The same points and some others measured another way (B), then each row and its match in B
B (72 x 43)
[[ 112   54 -201 -366 -117 -127   83  175   70  106  129  129  -62  -56
  -101 -244  125 -176 -255  202 -143   -8   66  163 -162  -24 -147  -25
  -133   42 -113  -74   69  -35   77    1 -292 -324 -371 -114  -65   44
  -333]
 [  10  -93  -83   45   16   37  -39   -6  -29  131   -5  -10 -104  -10
    47  -54  -96  -70 -171  184   80   48   49  171  131  173  -30  -96
  -127   16  -31  -91  -38  -53  -95  -54  -78 -123 -126 -125  108  -15
    35]
 [  96  -63 -108 -190  187  -15 -114  109  204 -193  120   81 -131  -94
   101 -112  163 -251   -9  -53   83 -335  -13   41   -6   26  130  117
   -79   60  -22  -97 -112  -90    9   93  -25 -109  -31  -27  -54  -10
    -1]
 [-198 -298  219  238 -221  368  -58 -186  170  -45   78   31  -95  163
    -4   74 -124   79   88 -269  106  246  130  -98  -80  132  141  283
   390 -156   82  256 -219   92  -24  167  267  122  231  104  131    2
   -87]
 [  86    9    3  -77   90   67  -45    4   63 -123  -19  236 -179  -69
   275 -118  141   80 -118  150 -384  -56   41  -60   58 -230   76  388
     6   11   74 -112   54  233   28  166   22 -159 -301  -63   62   88
   -56]
 [ -47 -206  -47  -24  -81  189   39   58  328 -201  136 -160  -76  151
  -164 -123   16 -443  130 -339  448   55  109  -22 -154  291   85 -180
   203   68  -37  102 -218 -302 -132   21  144   64  294  -18 -121 -103
  -108]
 [-122 -129  121  190  -30  241 -122 -213  108   17  -14   75 -150  199
    56    1  -98   65   52  -12   68  332  114 -153   42  101  111  126
   210  -38   77   99  -81  102  -43   41  229   85  117   -2   40  -44
    31]
 [-133  -72    0    9 -274  140  -35  -46  137 -161   67 -158   35  120
  -392 -289   -8 -240  -39 -163  295  473  -55  -71 -147  210 -104 -114
   390 -137  -43  166    7 -123 -214  -69   71  135  155   26  -16  -47
  -168]
 [ -16 -178   13   -5   89  189 -179 -269  263  -38   86   77  -35  -82
   -90  -71   28 -120   24 -272  199  -68   57  -75   31   41   68   86
    96  -10  -69  -50 -202  -78 -116  -73   60  -38  173   24  133   11
   105]
 [ 162   35  -37  -90  268   66 -245 -187  116 -126  -85  390 -220  -79
   304 -172  186   80  -53  383 -574   89   17 -211  231 -310   16  382
  -140  121  187 -318  105  367  -62   26   33 -108 -483  -31   23   13
   101]
 [ 213    6 -183 -399  -33   -5  -73   73   94   97  178  199   31 -298
   -61   61   28  104 -208  184 -275 -354  -74    8    4 -157   89  245
  -135  -16  -51    5   -4  -22  163 -100 -106 -272 -334  -48   11   53
  -139]
 [  -7 -131  -56  -96  -12    8 -257  -13  279  -82  161    0  -76   32
  -261 -152   74 -334  199   19   40  311   -9 -179  -77  142  -44 -117
    50  -47   -4 -149   29  -91 -100   66  138   29   24   56 -210 -295
   -32]
 [ -14 -163   18  100   36   42 -151  -66   -1   56   30   28  -66 -191
    56  -41  -25   10 -122   26  -79  -50  -24  136  135   23  -27  135
   -57 -147  -58 -184  -28   45 -113  100  -34 -133  -94  -30  235  -20
   109]
 [ 184  335 -166 -281   42  -71  111 -148  -48  234  -52  108   61 -258
   -96 -178   40  222 -417   47 -131  -43  -13  -66   22 -332  -32   15
    35   -8 -317  -89  258  -81   16 -269 -133 -381 -161 -304  156  208
   -35]
 [  17 -179   89  217  -85  308  -65 -172  -53  -23  -67   26   -4 -236
   123  126 -170  312 -168   16 -250  -28  -75  -14  268  -95  118  363
   159 -154   83   11  -42  126 -158  -16  193   -6 -116  -32  352   95
   157]
 [-138  -43  142  324 -202  202   20  -44   27  -51  -99 -141 -143  253
   -34  -93 -132    2  102   56  -70  768   81 -229    8   99    2  -72
   364 -111   64   17  201   43 -186  158  401  134   91 -108  -71 -202
   -25]
 [ -53   16   74  116   52  -65 -108   97  -22  117   10   81 -257  153
   209   24  -21   69   64  272 -220  314   92  -84    8   12   89   87
   -14  -92    6 -122  193  141  109  319  198 -102  -84 -103 -125 -200
    -4]
 [  78   39  -12  -67  -22   85   18   37   74 -133   14   41  -62 -136
    61  -87   68   48 -106  -33 -198  -21  -35  -95    4 -172   95  226
   158  -69  -40  -30   96   23  -27   89  127 -109  -93  -98   47   41
   -44]
 [  58  -89  -56  -57 -138  180  -22   24   65  -54   68  -37   11  -97
   -85   46 -105   36  -99   39  -10  -11  -71  -35   58   59  107  105
   136  -59   31  120  -40  -82  -54  -83  129   -2  -57  -40   46   -5
   -46]
 [ 210   27 -165 -137   46   59   27   70   49  -68    9  -56   24 -322
    -8  -19   -8  -10 -181   37 -133 -244 -110   -2  161 -119   82   37
   -41    5  -83 -144   75 -172 -120 -116   68 -171 -156 -180   95   17
    85]
 [ 255  242 -164 -242  245  -41 -109   24   35 -282  -88  153  -71 -266
   145 -244  215   24 -195  251 -385 -135 -195 -180  202 -342   75  254
   -23   65   22 -231  243   98 -109  -96   35 -113 -362 -149    4   83
   108]
 [  -7 -134   96  115  -50  190 -144    1  171 -162   71  -45  -79  -59
    -3   99  -46   28  189  -90 -156  164  -45 -265   35  -35  192  196
   246 -151   64  -12   52   -6  -57  198  428   79  108   12  -58 -200
    72]
 [  72  108  -95 -248   43 -145   10   98   66  156  129  100  -81 -111
    -3  -86  101  -19 -161  -11  -23 -167   63   51 -147 -106   49   59
   -53  -62 -242  -64   87  -78  175  105 -105 -331  -49 -143  -27   25
  -139]
 [  42  -45  -53 -122 -213   57  -26   33   58  175  135   13   17 -107
  -186   60 -101   84  -83   98 -164  150   -1  -55  -62  -10   13   42
    70 -135  -81   34   92  -59   66   14   87 -158 -119  -62  -20 -101
  -144]
 [ 191  -19 -150 -223  153  -31  -84   97   77 -180   34  165  -96 -265
   160 -185  191 -104 -196  163 -292 -321  -77   94  118 -166    3  254
  -166   47   26 -232    8   73  -68   39 -154 -202 -386  -61   94   87
    -6]
 [ 176  -38  -72 -231   93  -33 -145    4   71   34   84  325 -102 -304
   184  -49  153  122 -166  235 -563 -247  -11   22   79 -310    0  419
  -196  -44   10 -253   61  230   87  142 -124 -315 -478  -21  114   54
   -52]
 [ -27  -70  -42  -53 -189   87   65  146   91  -96   75  -69  -82  109
   -96 -134  -13 -182  -56   17   84  201   29   29 -112  152    4  -25
   161  -35   14  112   -4  -86  -49   70   53  -11  -35  -54  -78  -49
  -210]
 [ -76 -150    9  -94  -74  118 -162  -77  152  -33  119  184 -132  161
   -37 -123   34  -96  -31  100   59  140   65    0  -78  148   15  181
    78  -10  100  135 -157  131   43   27  -61   19  -96   98  -25   14
  -169]
 [ -27   80   34  117   31  -30  -53  243  -38 -113  -25  -68 -239  190
   194   -4  -32  -17   94  283 -115  322  -26 -144   31   79  173   28
   115  -64   84   -5  233   41   45  271  333   59  -19 -128 -230 -221
     3]
 [ -29  -52  -53  -98 -157  230   47   42   90  -47   69   29  -97  263
   -24   24 -127  -18  -85  103  253   96   64  -40  -65  244  188   64
   198   86  123  405 -168  -56   90 -136  100   97   27  -34 -111   61
  -208]
 [ -44 -122   70  110  123  -40 -233  -55  -33   93    9  206 -208  -65
   242  -62   53   81  -76  246 -310   75   40   90  130  -57  -32  271
  -148 -127   28 -259   51  275    5  266  -51 -164 -259    1  147  -48
    78]
 [ 223   27 -177 -220  -44  144  -18   55   79 -341  -33   50   31 -257
   -46 -227  103  -66 -220  189 -324  -54 -207  -81  168 -173  -16  217
    83   48  130  -72   88   30 -233 -186    9  -12 -417  -62   64   99
   -44]
 [-100 -131  -36  -79 -348   76   64  138   49  204  223 -170   43   77
  -314  100 -210  -54  -82 -100  365  106   34  115 -213  327   66 -144
   185 -171 -149  327  -94 -269  116   -8   43  -60  207  -38  -49  -82
  -257]
 [ 309   -8 -212 -483 -118  132   30   61  258  -28  225  101  152 -448
  -219  112   30   62 -130 -100 -280 -455 -105 -154  -54 -268  163  235
    33   -9 -100   47  -28 -207  100 -173   68 -260 -206  -66  -15   41
  -157]
 [   0 -121  -50   39 -148  285   -5  -89   44 -112  -30  -35  -20   56
   -71  -75 -134  -26 -157   88  117  159  -31    4  131  178   41   44
   173   35  135  182 -124  -26 -186 -222   72  119  -84  -32  112   75
   -38]
 [ 241  159 -210 -393   53  -64 -112   21  244  -52  118   95   18 -221
  -232 -155  152 -137   -9  105 -254   45  -87 -284  -43 -226    8  -24
   -11   41 -110 -198  218 -132  -10 -120   85 -191 -201 -114 -207 -144
   -63]
 [ 287   62 -260 -245  168 -118   28  270   34  -37   43  -16  -75 -322
   124  -28   67 -142 -159  238 -242 -369  -83   94  157 -101   62  -47
  -297   88  -75 -305  133 -184  -42   -4  -26 -289 -330 -227  -42  -76
    52]
 [-182 -350   80   78 -201  157 -105    9  122  215  254  -33  -68  106
  -105  226 -209  -40   58 -160  357  -50  127  163 -132  380  144   41
    74 -168  -50  257 -308 -123  150  149   65  -24  263   94   48 -101
  -122]
 [  28 -127  -30  -22 -146  328  -54 -292  167  207   68   58   32   14
  -186  163 -236  147  -43  -28  105  158   97 -181   63   90  123   -2
   145   22    0  187 -146 -108  -12 -288  200  -10   81  -53   59  -25
    -5]
 [-180 -228  219  380  -76  344  -84 -272   93   15 -103  146 -264  342
   227  -21 -113   92   95   90 -118  575  239 -145   85  101   45  198
   216   -1  219   33  -87  291 -105  165  269  117  -10   12   81  -59
    15]
 [  57  -59  -35   67   -8  173   33  -51   39   83   -4  -92  -21 -115
    20  118 -164   74  -97  -66   92  -68   18  -21  130   48  155  -26
    68  -24  -81   15  -29 -178  -73  -91  191  -84   97 -163  115  -19
   113]
 [ -57  -43  157  184  -79  156  -58  128   65 -380  -33  -33 -167   50
   162 -105   74   17  113   -4 -307  319  -82 -226    7 -119  139  345
   372 -172  151   -1  177  176 -104  364  394  135  -28    4  -52 -104
   -26]
 [-179 -162  140  281 -158  297   16 -130  110   48   11 -126 -111  256
   -37   91 -211   14   95 -195  311  368  153 -118  -39  248  166  -46
   337  -72   -1  230 -112 -101  -51   55  343  123  359  -57   16  -94
    -5]
 [-233 -307  182  242 -252  331 -205 -286  140   60  100  -16  -12  136
  -230   56 -195   59   88 -179  208  423   47 -109  -32  238   39  125
   351 -215   50  227 -186   52  -98   16  226  176  254  143  132  -89
   -11]
 [ 278   59 -195 -311  425 -138 -277  -38  120 -106   31  322 -134 -373
   239 -166  268  -70 -160  270 -387 -469 -105    8  237 -289   32  288
  -377  107   -8 -439   47  132  -23  -19 -187 -282 -446  -67   76   47
   183]
 [  93  -86  -89  -15 -226  223  109   45   24  -74  -15  -75   18 -105
   -84  -49 -115    8 -178  105 -160  140  -40    3   98   14  -10   42
   133   -9   67   37   34  -65 -179 -118   98  -33 -225 -108   93   19
   -97]
 [  67  -34 -105   -2 -202  197  236  117   35  251  137 -404  157 -200
  -249  391 -389  106 -111 -374  526 -311  -11   33  -12  225  332 -294
   203 -110 -322  309  -89 -634   52 -204  323 -124  507 -276   66  -46
    49]
 [ -87 -177   91   87 -132  239   43  -14   92 -111   54    6  -87   41
    77  -12  -39   15  -81 -198   96  -29   66   50  -50   75  131  255
   250  -86   23  191 -164   21  -22  123  100    4   94    4  146  108
  -103]
 [ -43 -102  -86 -197 -108  172   59  133  156 -205  172  -83  -13  103
  -107  -39  -30 -194 -139 -255  592 -344  -32  132 -151  306  238   70
   236   20  -28  467 -331 -253   70 -117  -39   77  262   13  -11  173
  -198]
 [ -74   68  -22  -12   48 -178 -411   35 -244   17   33   58  -34 -125
   -73 -108  -39  162 -219  471  -64  146 -327   81  184  103  -32  195
   -27 -302   15   -4  191  200   -4    2 -101   58 -207   60  106  -40
   113]
 [ 184  142 -108 -381  161  -76  -99   45  154 -201  117  210  -23 -329
    42 -178  279   11 -179  -85 -231 -430 -131  -85  -53 -353  122  402
    41  -51 -129  -85   73   39   98   50  -84 -240 -172  -40   44  159
   -62]
 [  -2  106   55   37    1 -122   -5  266 -155 -146  -36   54 -183  -82
   281 -139  117  125 -173  224 -388   50  -98   60   12 -185   50  349
    86 -199   -1 -101  269  220   51  387   44 -140 -254 -101   53   26
   -73]
 [ 170  146 -228 -235   36   56   90  131   62 -200  -11 -116   12 -108
   -84 -160   20 -159 -221   28  194 -175 -127  -11   68   36  105 -100
    78  112  -61   79   34 -261 -120 -265   13  -39  -45 -197  -36   90
   -26]
 [-156 -239  -27  120 -266  279  118  -56  161  125  143 -350   68  157
  -365   91 -307 -236  -15 -428  835   90  112  112 -120  532  117 -398
   288  -44 -180  367 -311 -506 -116 -207  150   85  569  -83   50  -50
   -64]
 [ 116   58  -80 -216  136   73 -122  -55  253 -243   72   93  -51 -121
   -48 -168  170 -136    5 -128   -9 -110  -63 -215  -17 -146  128  160
   134   33  -44  -50   10  -67  -49  -43  117  -45   19  -38  -67    8
    10]
 [ 104   91  -72 -136 -127   92   34    4   38  -95  -68  194 -132   80
    44 -260   90   28 -166  392 -478  430   27 -149   24 -177 -104  179
    84   71  152  -65  209  240  -74  -22   10  -87 -497  -93  -73   23
  -221]
 [ 183 -109 -166  -61  -98  175  127  240  165 -184   56 -234  -11 -143
   -68   56  -96 -226   25  -21   -2  -80  -48  -53   82  102  134 -158
    53   77   26  -46    4 -337 -177  -49  281  -20  -35 -166 -107 -167
    -5]
 [ 211   22 -183 -384  -22   27  141  245  130 -111  187   -2   43 -330
     1   46   74  -31 -229 -196   38 -683  -77  111  -92 -118  230  219
    23  -12 -164  130 -107 -255  141  -20  -56 -264  -42 -121   44  171
  -160]
 [-121 -123   14   26  -97  148  -23  -55  265  -62  150 -208    1   89
  -296  -80  -46 -280  101 -471  582   99   55  -66 -184  264  112 -187
   321  -90 -196  169 -156 -344  -83  -11  182   56  508  -28  -42  -90
   -41]
 [-195 -122  137  290  -40  163 -194 -325 -121  155 -126  195 -184  220
   122 -156 -105  177 -185  301  -62  529  100   63  169  125 -120  177
    73  -82  127    3  -24  362 -123  -11  -72   40 -176   14  257   76
    40]
 [ 147 -107 -130  -26  174   15 -123   21  -61  178   -4  153 -159 -154
   280  115  -91   83 -187  417 -226 -251   27  178  293   40   69  101
  -377   79   69 -215  -49   73   11  -32  -87 -213 -375 -124  132  -12
   137]
 [ -79 -242   53   30 -264  275    4 -149  186  105   95  106  -86  171
  -104  -17  -98  -35   -2   -7  -37  343  198  -44  -95  131  -30   87
   161   -9   84  125 -151   68  -26   15   71  -33  -72   33   25  -35
  -217]
 [ 239   52 -202 -352  216  -25  -63   39  171  -38  128  109   -8 -346
    35   -6  117  -62 -164  -80    0 -596  -63   15   54 -158  176  140
  -146   66 -162 -104  -66 -187   70 -114  -72 -272  -77 -125   48   91
    52]
 [-124 -322   23   27 -148  186 -187 -161  159  112  170   47  -25   42
  -192    9 -116 -115  -15  -72  250   87   66  107  -29  296  -20   32
    50  -97   11  113 -278  -32  -46  -41  -49   13   71  115  117  -46
   -70]
 [  69 -113  -89 -267 -121  180  -79  -92  345 -223  172   42   71 -132
  -324 -200  120 -245   -2 -271   83  -22  -48 -150 -139  -25    6  105
   233  -19  -41   68 -123 -137 -116 -120   31  -10   27   66  -22   15
  -159]
 [   8  -63  -10    2 -306  237   31 -115  -10  296   47   33   15   43
  -163  186 -290  285 -121  215 -136  353   69 -128   30   60   61   33
   149  -77   23  215   38   -8   64 -159  193  -61 -109  -93   24  -63
  -138]
 [-250 -322  139  231 -294  275  -60  -39   62   75  110  -50 -127  328
   -71   85 -229  -36   45  -17  300  363  134   78  -88  426   70   46
   243 -123  120  333 -243   24    9  111  143  156  175   91   29  -77
  -161]
 [  64  -31  -90 -194  -61  154 -116 -115  276 -324   20  124  -47   39
  -197 -396  198 -286  -15   30 -122  334  -34 -212  -43  -61 -114   94
   199   82  122  -59   17   74 -228 -119   12   62 -223   44  -88   -3
  -152]
 [  18   37  -44   79  -26  155  110  139   30 -264 -102 -111 -167  202
   130 -161  -19 -150  -57  118   80  246    8  -66   66  124  108  -34
   200   98  123   88   58  -52 -153    7  207  113  -34 -156  -96  -13
   -52]
 [ -53 -187   32  169 -108  225  -31  -28  158  -83   59 -230   -8  -16
  -157   44 -145 -140   99 -252  259  145   -6  -83   22  200  117 -110
   244 -103  -54   49  -70 -248 -186   16  310   86  296  -56   31 -151
    79]
 [ 230  194 -180 -209   72  121  129 -125 -114  254  -35   51  106 -351
    54  185 -190  417 -466   28   56 -517  -69   51  214 -181  245  126
   -30   32 -220  160  -16 -194   92 -418  -34 -294  -50 -297  293  307
   108]
 [  34 -144  -78 -109 -106   76  -79   16   30   77   97  104  -51  -81
   -25  -17  -45   -2 -171  185 -103  -37    4  130   43   78  -21  139
   -72  -47   34   17  -83   46    3  -19 -114 -121 -251   -1   96   25
  -114]]
Rows of B count from 0, top down.

[  47   87  -75  -44  -48   66   85   95  -38   72   44   86  120   42
   80   -9   24  -35  -11   84  -91   19  100  -56  -49   87   67  -10
    4 -181   66  -99  125] : 69
[ 150  137 -137   18 -103   91  120   75   46   18   99   92   51    7
   38  -60  -52   -8  -50  154   22  -37  112  -15  -97   72   65   80
   12 -118  112  -82   45] : 18
[   8  -66   32  111   23  152   13 -103   37  185  194  261   79  -48
   68  -17   69 -101  -99  155 -145 -101  -57    2  180  182 -206   33
   56 -123   79   12  161] : 31
[ -40   24  -39  -59 -126   37   34   28  -42   31  116  -25   70  -61
  -59  -34   26  -28  -97   10  -44   -7   46   33  -73   69   44   19
  -96 -100   66   89   -6] : 9
[ -35  160  -38 -116  -94  197   54  122  -88  175  187  193  168  -33
  -48   86  133 -143 -173  133 -120  -15   52   20   43   54  -42   41
   96 -228   77  -78  135] : 19
[-177 -104  -36   77  114 -173 -160 -265  112  149  140  163  -17 -168
   96   76  -75   73   25   37 -160  -47 -167   22  211  118 -198 -151
  145   42  -49  218  157] : 24
[ 140  -97   28   79  107  -68   92   50   17   28  -16  -63  109  156
  269  -52 -184  113  154  -25  -71   30   52 -106  -43   73  -25  -93
  -30  -33  -47   55  130] : 21
[-173   94   14   34  -52  -57   91  -61   14  104  203  167   38 -114
  -51  188   44  -95 -146   -1 -114   18  -76  -23  167  -24  -25 -227
  107   74 -135  145  166] : 0
[-158  149  129  126   40   80  232   16 -136  110  144  107  255   51
  -60  306  202  -37 -198  -86 -165  -92  119  -91  210   34  199 -513
   13 -246 -193   32  361] : 57
[  72  222 -250  -48 -206   -8  108   56   80 -141  119  -16 -117  -89
  -60  -92 -114   40 -100  112  121  -37   88   66 -211   18  180   88
  -83  -26  124   71 -112] : 29
[ 166   -3 -267 -126 -114 -196 -101  -26  173   40  110   40  -29 -179
   68 -233 -343  180   48  106  133  168  -99   23 -245 -156 -132  367
  118  170  165  122 -142] : 30
[  45  -63  181  250  337   15  131  -32  -42  102   38  -29  234  251
  303  220  -82  182  102  -82 -184 -174  101 -107  228  179  -17 -508
   44 -240 -214  116  396] : 41
[  25  -80   17  129   22 -170   63 -100   81   96   64   17  115  -39
   82   30 -128   89   48  -39  -47   48   -7  -90   38    1  -17 -161
   54   88  -96  104  142] : 25
[  89   99 -139 -185   11  -85   22  196   27  -32   69  -28  -23   40
  175 -104 -300  120   58   56    8  148  -98   -9 -176 -187  -51  171
   37   72   25  161  -27] : 28
[ 196   29  -72 -151  -64   77   48  193   -1  106  136   16  122   50
  129  -95 -181    1  -12   84   19  106   10    4 -155  -56 -174  266
   84  -12   95   33  -29] : 15
[  65  -17  -65    9 -144    0   70  -63   61   93  226   79   49  -85
   25    9  -61  -55 -114    3   40   27   12   30  -28   75 -163   62
   84   80   33  119  -33] : 61
[-365  116  174  151   89  -45  143  -16 -150   48  -44   -2  170   47
  -79  324  288  -69  -29  -85 -338 -126  118 -122  270  160  388 -705
 -133 -265 -262    0  425] : 62
[ -43  -26  232  270  145   83  235  -42 -103  114   79   -6  286  169
   82  256  137   15  -62 -122 -183 -172  176 -112  234  200  118 -564
  -48 -256 -214   45  378] : 3
[  43   99  103   39  -17  159  212  161  -56  119  162   98  160  108
   57  137   35 -141 -103   52 -112  -18   58  -59   96   36  -35 -134
   49  -72  -91    0  194] : 23
[ -79 -151   26   64  -44   64  -24 -167   30   90  212  149  -32 -104
   43  -70   42  -99 -117   39 -110  -68 -120   59  119  191 -224   52
  -62   -4   76  195   12] : 67
[-112  282 -160  -83  -79  -40   89  100  -38   32   11  114   74  -20
   -4  160   80  -43  -15   89 -120   28  135  -69  -13   38  261 -218
   81 -179  -25 -140  195] : 36
[   8 -195  -64  164  153 -192 -177 -250  240   53   54   89 -152 -100
  232 -132 -262  117  199  144 -111  -73 -198   20  119  182 -256   45
   53  160   21  209   56] : 7
[ 114  -37 -108 -178 -280   49  -10  107   55   65  166   12  -20 -128
  -47 -241 -115 -144  -71  128   50  143  -63   70 -219  -16 -182  473
  -42  153  196   65 -226] : 38
[-109   76 -171  -61  -47 -112 -117  -55   99   10   43   79 -100 -157
   -2  -72  -84   25   46  166  -97   -9  -82   41  -21   60   34   66
    4   -7   85   68   22] : 52
[  53 -395  -46   73  -34 -243 -151 -279  204   82  126   85 -115 -196
  178 -327 -274   64   94    8   -6  146 -292   -3  -27   23 -388  320
  -28  357  104  302 -140] : 64
[  60  -16  102  138  -52   73  224   31  -31   81  109   36  159   90
   61   84   55  -97  -66  -32  -77  -27  119  -85   59  129   21 -195
  -35  -51  -83    2  158] : 33
[-126   52   36   24   23    0   59   47  -26  -25   32  -68  -26   73
   90  112   17  -78   50   17 -174  -84   47    3   73  205   71 -242
  -91  -67  -93  102  115] : 35
[  25  214 -173 -112  -99  117   91   89  -44   83  130  178   78   25
   95  111   73 -101  -77  107  -65   -1  148  -14  -30  145   17  -32
  136 -211   80 -134  105] : 56
[ -7   3  -2 -77 -32 -27  29  87 -27  77  84 -25 102   1  53  -6 -84   5
  -3  -1 -76  71 -13 -17 -47 -20 -36   9   2 -11 -16  99  55] : 42
[ -61   28  -39    9  -29 -235 -112   22  133   79  -92 -113   56 -134
  -86  -51 -155   69  197  152 -120   48  -16  -37  -54  -25  153  -16
    2   91  -40   -7   95] : 70
[-112  117  -43  -14   19  -14   47   33  -36   46   54   73   71   -7
   30   93   32    7  -26   44 -143  -23   31  -36   55   48  120 -195
    5 -154  -37   24  184] : 68
[  40    2   66    6  -90  119  133   61  -19  136  227  116  125  -18
   -5   23    8 -123 -163   35  -50   25  -30   -5   49   -2 -146   43
   37   15   -7   93   69] : 55
[-201  -44  116   92  -44  -13  159  -44  -69   46  122  197   66 -100
  -98  -40  129  -77 -204  -34 -167   68 -164 -113  143 -144  110 -161
 -172    1  -69  150  198] : 48
[  27   21   45  100   20  118   83  -21   18  212  154  229  161   12
   80  116   72 -122  -60  123 -152  -62   36  -54  174  155 -132  -97
  147 -110  -21  -73  233] : 45
[-158  -15  -69 -118 -150  -71  -32  -11  -29   60   82  109   25 -182
 -102 -129   45  -56  -98   38 -104  135 -119  -18  -52  -90   51  121
  -96    6   88   84    8] : 44
[  55  142  -83   12  -85   61  117   72  -16  107   59  153  181  -27
  -34    2   59  -14  -75  122  -61   17  115  -85  -33   -3  155  -35
   36 -194   64 -161  180] : 12
